Below are the code and all the weights of a small trained network. Each question names an input and a target symbol and asks about switching units off, where a switched-off unit gives its printed mean instead of its output.

import numpy as np


def w(rows, s, z=0):
    codes = np.array(rows[::2]) - 128.0
    scale = np.full(codes.shape[1], s)
    scale[-1] = z or s
    return codes * scale


def f(y):
    return np.maximum(y, 0)


def softmax(a):
    e = np.exp(a - a.max(-1, keepdims=True))
    return e / e.sum(-1, keepdims=True)


def log_softmax(a):
    a = a - a.max(-1, keepdims=True)
    return a - np.log(np.exp(a).sum(-1, keepdims=True))


def net(x, mask):
    ids = ['αβγεζηθλξπστψω'.index(c) for c in x.split()]
    T = len(ids)
    res = E[ids] + P[:T]
    r = res
    for j in range(3):
        rows = slice(2 * j, 2 * j + 2)
        q, k, v = (r @ M[0][rows].T for M in (Q, K, V))
        z = softmax(np.where(np.tri(T) > 0, q @ k.T / 2**0.5, -1e9)) @ v
        o = O[0][rows]
        res = res + np.where(mask[j], z, o[:, -1]) @ o[:, :-1]
    y = f(res @ A[0][:, :-1].T + A[0][:, -1])
    res = res + np.where(mask[3:27], y, B[0][:, -1]) @ B[0][:, :-1]
    return log_softmax(res[-1] @ U[:, :-1].T + U[:, -1])


Q, K, V, O, A, B = {}, {}, {}, {}, {}, {}
E = w([
[132,94,121,90,64,179],'α',
[146,120,125,99,49,129],'β',
[119,108,91,101,76,160],'γ',
[121,79,50,99,211,71],'ε',
[98,98,61,200,197,10],'ζ',
[141,112,115,106,82,119],'η',
[153,87,121,72,81,157],'θ',
[86,93,73,114,98,203],'λ',
[95,7,159,39,196,148],'ξ',
[141,99,172,119,62,137],'π',
[186,79,213,151,162,18],'σ',
[105,105,180,208,57,114],'τ',
[101,52,101,89,209,186],'ψ',
[212,108,98,202,196,176],'ω',
],0.015)
P = w([
[79,51,78,142,51,100],'0',
[72,75,93,138,74,104],'1',
[176,140,87,107,81,67],'2',
[145,40,123,148,90,157],'3',
[37,93,106,134,108,103],'4',
[165,147,110,114,113,86],'5',
[139,58,143,146,120,167],'6',
[27,113,123,133,142,110],'7',
[157,159,134,117,147,101],'8',
[133,76,160,141,153,178],'9',
[18,132,143,131,173,120],'10',
[151,172,158,117,178,114],'11',
[129,93,182,137,186,189],'12',
[9,136,143,124,204,116],'13',
],0.015)
Q[0] = w([
[152,44,143,61,140,155],'h0',
[146,109,139,197,136,165],'h0',
[23,2,180,41,122,96],'h1',
[216,50,131,169,133,191],'h1',
[248,211,87,182,135,168],'h2',
[181,33,142,173,150,157],'h2',
],0.025)
K[0] = w([
[104,194,177,129,163,159],'h0',
[144,99,147,146,123,143],'h0',
[120,155,176,141,253,131],'h1',
[96,203,169,128,91,168],'h1',
[129,120,105,122,44,128],'h2',
[99,202,175,127,131,174],'h2',
],0.04)
V[0] = w([
[143,89,77,145,181,160],'h0',
[197,98,122,66,122,157],'h0',
[147,59,209,96,155,25],'h1',
[148,115,57,246,185,81],'h1',
[116,205,172,165,108,191],'h2',
[119,131,162,87,20,143],'h2',
],0.013)
O[0] = w([
[59,136,117,55,185,146,136],'h0',
[179,113,107,77,140,169,156],'h0',
[73,133,254,88,197,86,254],'h1',
[177,58,58,84,151,63,129],'h1',
[182,88,133,198,138,160,13],'h2',
[117,205,226,212,237,175,166],'h2',
],0.0079,0.012)
A[0] = w([
[146,144,120,86,151,132,140],'n0',
[55,96,67,165,125,195,204],'n1',
[43,162,115,104,47,222,59],'n2',
[111,204,129,90,39,156,152],'n3',
[96,46,154,164,52,236,109],'n4',
[118,144,141,179,51,72,125],'n5',
[128,167,179,82,86,145,118],'n6',
[185,145,137,95,97,241,137],'n7',
[127,248,70,161,67,123,113],'n8',
[118,187,132,110,160,140,179],'n9',
[116,141,109,217,101,136,87],'n10',
[220,167,146,121,161,78,122],'n11',
[147,121,71,102,177,202,51],'n12',
[146,80,192,102,112,144,118],'n13',
[90,39,151,206,135,143,73],'n14',
[91,9,146,206,66,105,76],'n15',
[143,251,82,104,202,123,99],'n16',
[195,153,104,56,155,169,112],'n17',
[132,63,162,137,137,106,34],'n18',
[88,81,112,170,69,97,156],'n19',
[84,50,154,147,90,190,54],'n20',
[232,173,102,77,198,132,103],'n21',
[113,85,84,204,145,201,123],'n22',
[98,86,102,130,82,107,9],'n23',
],0.012)
B[0] = w([
[106,112,135,179,105,138,184],'n0',
[252,115,131,46,164,108,198],'n1',
[20,84,174,197,150,207,187],'n2',
[165,92,64,78,128,106,193],'n3',
[150,236,109,59,99,109,183],'n4',
[154,142,79,183,172,94,145],'n5',
[145,191,159,139,179,123,242],'n6',
[113,84,158,173,210,134,186],'n7',
[57,145,77,149,55,183,141],'n8',
[192,118,111,216,75,121,248],'n9',
[93,176,201,162,133,131,136],'n10',
[80,166,87,90,145,158,181],'n11',
[75,159,54,134,73,85,145],'n12',
[120,74,91,111,157,89,244],'n13',
[82,129,156,60,105,70,155],'n14',
[137,60,201,58,117,229,156],'n15',
[86,87,105,24,100,112,173],'n16',
[159,112,180,161,126,164,158],'n17',
[193,144,153,183,67,153,175],'n18',
[125,115,58,184,156,95,175],'n19',
[35,184,86,149,140,139,160],'n20',
[152,198,198,115,148,152,153],'n21',
[111,131,104,104,19,175,145],'n22',
[91,207,195,141,30,144,155],'n23',
],0.024,0.012)
U = w([
[75,160,176,143,140,196,3],'α',
[125,169,120,219,137,152,10],'β',
[94,141,70,154,163,163,117],'γ',
[40,116,80,104,147,66,88],'ε',
[65,102,127,177,111,147,228],'ζ',
[170,151,67,155,195,117,190],'η',
[190,138,166,136,253,213,157],'θ',
[100,153,71,107,162,148,104],'λ',
[50,97,132,197,199,162,219],'ξ',
[76,195,146,111,193,95,172],'π',
[118,76,185,142,180,46,90],'σ',
[57,96,199,54,176,128,17],'τ',
[91,34,61,64,247,144,150],'ψ',
[176,108,146,114,126,150,198],'ω',
],0.0067,0.0035)

Each question gives the input, a string of symbols that net reads in full, and the target symbol t.
The units are the heads (2 rows each of Q, K, V and O) and the neurons (one row each of A and B). Each row of codes is followed by its name. A weight is (code - 128) times the scale printed after its matrix; where a second scale follows, it is the last column's (O, A, B and U).
mask holds one flag per unit, heads first, then neurons. A switched-off unit (its flag False) gives its mean, the last column of its rows in O or B, instead of its output. The means were averaged over made-up inputs and are rounded, as every weight is.
A unit's drop is (log p(t) with every unit on - log p(t) with that unit switched off) / (log p(t) with every unit on - log p(t) with every unit switched off).
The circuit of an input: a set's keep is (log p(t) with only the set's units on - log p(t) with every unit switched off) / (log p(t) with every unit on - log p(t) with every unit switched off). Starting from the 12 units with the biggest drops (on a tie, the unit counted first), units are removed one at a time, each time the one whose removal leaves the highest keep (on an exact tie, the one counted first), for as long as the keep stays at least 0.8.
circuit, biggest first: the units of the circuit, biggest drop first
most important unit: the unit with the biggest drop
top k neurons: the k neurons with the biggest drops, biggest first
input θ τ λ, target ψ: circuit, biggest first => (n18 n3)
input ε α σ θ τ π θ ω θ θ θ θ θ θ, target ω: circuit, biggest first => (h1 n23 h2 n1)
input α θ θ β, target θ: most important unit => h2
input ψ α π σ θ ω π α σ π, target σ: circuit, biggest first => (h1 n13 n18)
input ξ θ η, target λ: circuit, biggest first => (n8 h1 n3)
input τ α σ β σ θ τ π β ε θ, target ε: circuit, biggest first => (n23 h2 n19)
input σ ε ψ θ θ α θ θ ξ θ α π σ, target σ: circuit, biggest first => (n13 n18 h1)
input θ ω θ θ, target ω: top 4 neurons => (n23 n1 n15 n17)
input γ ω τ π γ, target ω: top 2 neurons => (n23 n15)
input ω τ θ θ, target τ: circuit, biggest first => (n15 h0 n9)
input η θ τ σ ψ α π θ α η, target θ: circuit, biggest first => (n7 h1 n1)
input θ π θ α, target π: top 2 neurons => (n4 n14)
input α λ θ π θ ζ π σ π σ ζ θ τ θ, target ζ: top 2 neurons => (n23 n19)
input ζ θ ζ ω η θ θ π θ, target η: circuit, biggest first => (n2 n15)
input π π π, target η: top 3 neurons => (n2 n5 n3)
input α α θ θ ψ θ θ σ ψ ψ ξ θ θ ε, target ε: circuit, biggest first => (h2 n23)
input σ ω σ ξ σ σ, target π: circuit, biggest first => (n11)
input λ θ σ σ α π θ τ π γ, target τ: circuit, biggest first => (h2 h0 n15 n14)
input θ τ λ θ η θ β θ, target θ: top 2 neurons => (n1 n2)
input σ ψ α ψ η, target ψ: top neuron => (n9)
input ψ η π θ θ α, target ξ: top 4 neurons => (n1 n7 n8 n2)
input π π ζ ψ β σ, target π: top 2 neurons => (n11 n1)
input λ π σ τ ω γ ζ θ, target ζ: top 3 neurons => (n23 n19 n1)
input σ σ ψ, target ω: top 2 neurons => (n17 n2)
